Each row has a name. Each piece below is followed by the name of the row it came from, unless a question asks for something else. Each question is about the rows just above it. Some pieces are copies with a little noise.

[ 41  28  29 -32  49] = rufe
[-113 -119   28  -33  -63] = tanu
[ 29  28  40  49 -32] = Rup
Shared by tanu and rufe:  [28]
[ 49  41  28  29 -32] is which row reordered?  rufe
find: [-113 -119   28  -33]  tanu
Which row holds these entries in another order? [ 49 -32  29  28  41]  rufe

[ 21 -37 -35  52 -80  92  28] = Zisik
[-62  20  81 -49 -24  32  67] = Fir
[ 26 -22  -5  26  25 -15 -42] = Dup
[ 13 -14 -34  56 -59 -62  46] = luk
[ -7  82 -33  57 -23  75 123] = metaz
[ -6 -41 -40  16  -9  -2 -53] = Pibo
[40 26 -1  4  0 -8 32] = tanu
[-62  20  81 -49 -24  23  67] = Rup
find: [ 25 -23  -5  26  25 -15 -42]  Dup
Is [-49 -24  32  66] printed in one of the named rows, side by side and in this order?  no
The one value in Rup and luk:  [-62]
Does one of the named rows hold [ 25  25 -15] side by side, in this order?  no

[-80   7 -25  22 -75  49  19  -5] = luk
[-12  27   2   9 -10  -1 -11   1] = rufe
[ 44  22 -31   4  62 -32  18 -11] = Dup
[-12  27   2   9 -10  -1 -35 -19] = gise
[112  11  69 -52  49 -83  -3 -20] = metaz
[ 36  22  16  -3  35 -30  -5 -15] = Rup
[ 8  8  2  3 13 -7  0 -5] = Pibo
[ 48   7  22  -5 -80  19 -75 -25] = Pim
[ 37  19  -7  16  79 -24  18  -3] = lodig
Among the named rows, does one hold [  7 -25  22 -75] next to each other, in this order?  yes
Among the named rows, does one hold [ 22 -75  49  19] next to each other, in this order?  yes
Shared by Pibo and Pim:  [-5]
Shared by lodig and luk:  [19]
Which row holds these entries in another order? [-80 -75 -25  -5   7  19  22  49]  luk
Which row holds these entries in another order? [-19 -35  -1 -10   9   2  27 -12]  gise

